Below are the code and all the weights of a small trained network. Each question names an input and a target symbol and asks about switching units off, where a switched-off unit gives its printed mean instead of its output.

import numpy as np


def w(rows, s, z=0):
    codes = np.array(rows[::2]) - 128.0
    scale = np.full(codes.shape[1], s)
    scale[-1] = z or s
    return codes * scale


def norm(h):
    return h / np.sqrt((h * h).mean(-1, keepdims=True) + 1e-5)


def f(y):
    return y / 2 * (1 + np.tanh(0.7978845608 * (y + 0.044715 * y**3)))


def softmax(a):
    e = np.exp(a - a.max(-1, keepdims=True))
    return e / e.sum(-1, keepdims=True)


def log_softmax(a):
    a = a - a.max(-1, keepdims=True)
    return a - np.log(np.exp(a).sum(-1, keepdims=True))


def net(x, mask):
    ids = ['βγεηπτ'.index(c) for c in x.split()]
    T = len(ids)
    res = E[ids] + P[:T]
    r = norm(res)
    for j in range(3):
        rows = slice(3 * j, 3 * j + 3)
        q, k, v = (r @ M[0][rows].T for M in (Q, K, V))
        z = softmax(np.where(np.tri(T) > 0, q @ k.T / 3**0.5, -1e9)) @ v
        o = O[0][rows]
        res = res + np.where(mask[j], z, o[:, -1]) @ o[:, :-1]
    y = f(norm(res) @ A[0][:, :-1].T + A[0][:, -1])
    res = res + np.where(mask[3:19], y, B[0][:, -1]) @ B[0][:, :-1]
    return log_softmax(norm(res)[-1] @ U[:, :-1].T + U[:, -1])


Q, K, V, O, A, B = {}, {}, {}, {}, {}, {}
E = w([
[141,43,111,234],'β',
[150,234,194,134],'γ',
[81,246,176,158],'ε',
[145,158,197,168],'η',
[84,167,181,210],'π',
[124,95,190,111],'τ',
],0.014)
P = w([
[150,70,18,51],'0',
[105,124,211,50],'1',
[212,128,72,184],'2',
[113,109,171,69],'3',
[247,164,99,154],'4',
[108,98,168,84],'5',
[244,181,106,151],'6',
[102,98,178,83],'7',
[232,171,110,161],'8',
[92,95,175,82],'9',
[232,176,120,161],'10',
[92,94,184,79],'11',
[237,175,117,167],'12',
],0.011)
Q[0] = w([
[24,67,217,3],'head 1',
[230,186,120,225],'head 1',
[106,182,162,136],'head 1',
[91,112,180,87],'head 2',
[63,101,116,72],'head 2',
[221,123,140,101],'head 2',
[59,164,110,217],'head 3',
[224,76,88,121],'head 3',
[112,116,85,104],'head 3',
],0.016)
K[0] = w([
[171,115,247,151],'head 1',
[126,123,47,55],'head 1',
[149,242,96,115],'head 1',
[55,93,95,60],'head 2',
[106,57,180,110],'head 2',
[196,105,55,74],'head 2',
[178,159,204,130],'head 3',
[41,134,68,135],'head 3',
[167,38,36,117],'head 3',
],0.011)
V[0] = w([
[122,45,141,141],'head 1',
[252,122,150,75],'head 1',
[167,169,123,92],'head 1',
[178,145,160,148],'head 2',
[152,115,163,115],'head 2',
[122,125,191,163],'head 2',
[103,127,166,130],'head 3',
[110,89,73,103],'head 3',
[151,141,129,127],'head 3',
],0.017)
O[0] = w([
[220,76,116,93,113],'head 1',
[183,124,237,169,132],'head 1',
[116,212,147,226,138],'head 1',
[112,129,78,66,197],'head 2',
[100,143,143,108,152],'head 2',
[124,88,145,1,202],'head 2',
[104,145,103,172,187],'head 3',
[120,187,125,69,2],'head 3',
[122,68,88,85,139],'head 3',
],0.0086,0.009)
A[0] = w([
[147,102,105,151,147],'neuron 1',
[14,84,161,110,141],'neuron 2',
[122,147,46,99,60],'neuron 3',
[207,126,169,87,167],'neuron 4',
[165,107,8,87,158],'neuron 5',
[142,152,178,73,184],'neuron 6',
[97,195,185,70,18],'neuron 7',
[193,132,135,160,132],'neuron 8',
[218,87,99,105,70],'neuron 9',
[62,20,151,148,80],'neuron 10',
[63,167,107,98,254],'neuron 11',
[111,132,71,80,90],'neuron 12',
[149,124,178,176,217],'neuron 13',
[62,176,150,130,163],'neuron 14',
[90,197,155,106,116],'neuron 15',
[161,93,66,62,97],'neuron 16',
],0.016,0.0056)
B[0] = w([
[88,115,140,114,139],'neuron 1',
[161,25,140,132,250],'neuron 2',
[179,142,135,51,166],'neuron 3',
[36,52,104,125,202],'neuron 4',
[108,188,237,105,211],'neuron 5',
[146,160,93,116,186],'neuron 6',
[148,254,126,145,144],'neuron 7',
[142,52,115,146,176],'neuron 8',
[92,148,64,204,173],'neuron 9',
[104,71,132,168,210],'neuron 10',
[132,134,59,84,221],'neuron 11',
[204,74,139,79,168],'neuron 12',
[163,124,96,47,254],'neuron 13',
[159,191,62,132,199],'neuron 14',
[114,204,94,141,158],'neuron 15',
[62,114,216,163,188],'neuron 16',
],0.0095,0.0089)
U = w([
[2,141,153,170,51],'β',
[103,176,142,172,213],'γ',
[63,161,43,146,217],'ε',
[198,127,155,144,5],'η',
[145,90,22,124,104],'π',
[91,143,140,51,130],'τ',
],0.011,0.002)

Each question gives the input, a string of symbols that net reads in full, and the target symbol t.
The units are the heads (3 rows each of Q, K, V and O) and the neurons (one row each of A and B). Each row of codes is followed by its name. A weight is (code - 128) times the scale printed after its matrix; where a second scale follows, it is the last column's (O, A, B and U).
mask holds one flag per unit, heads first, then neurons. A switched-off unit (its flag False) gives its mean, the last column of its rows in O or B, instead of its output. The means were averaged over made-up inputs and are rounded, as every weight is.
A unit's drop is (log p(t) with every unit on - log p(t) with that unit switched off) / (log p(t) with every unit on - log p(t) with every unit switched off).
The circuit of an input: a set's keep is (log p(t) with only the set's units on - log p(t) with every unit switched off) / (log p(t) with every unit on - log p(t) with every unit switched off). Starting from the 12 units with the biggest drops (on a tie, the unit counted first), units are removed one at a time, each time the one whose removal leaves the highest keep (on an exact tie, the one counted first), for as long as the keep stays at least 0.8.
circuit, biggest first: the units of the circuit, biggest drop first
k most important neurons: the k neurons with the biggest drops, biggest first
which heads matter: for each layer, one digit per head in row order, 1 if its drop is at least 0.15 and else 0, layers parted by /
drop when u is switched off: that unit's drop, to one decimal
input γ η π β π τ π π ε, target γ: circuit, biggest first : head 1
input ε π γ, target ε: which heads matter : 100
input π π π η γ π γ η γ, target τ: which heads matter : 100
input η η π π π γ, target ε: which heads matter : 000
input π ε ε η τ ε π π π π β β ε, target τ: circuit, biggest first : head 1; neuron 5; neuron 12
input ε π η η τ γ β π π π π π, target π: circuit, biggest first : neuron 5; neuron 14
input π τ ε γ, target γ: circuit, biggest first : head 1; head 2
input π τ π π π β π, target τ: circuit, biggest first : head 1; neuron 5
input τ π π η, target η: circuit, biggest first : head 2; neuron 13
input π η π π, target π: 3 most important neurons : neuron 5; neuron 16; neuron 2
input π π π β π ε, target ε: 3 most important neurons : neuron 15; neuron 7; neuron 13
input π ε η γ τ, target τ: 2 most important neurons : neuron 5; neuron 16
input τ π β π π π η π π γ γ, target π: drop when neuron 15 is switched off : 0.0
input τ τ π η, target η: drop when head 2 is switched off : 0.8
input ε τ τ β γ π τ γ η, target ε: drop when head 1 is switched off : 0.5
input τ π η π π π τ η β π π ε, target ε: circuit, biggest first : neuron 14
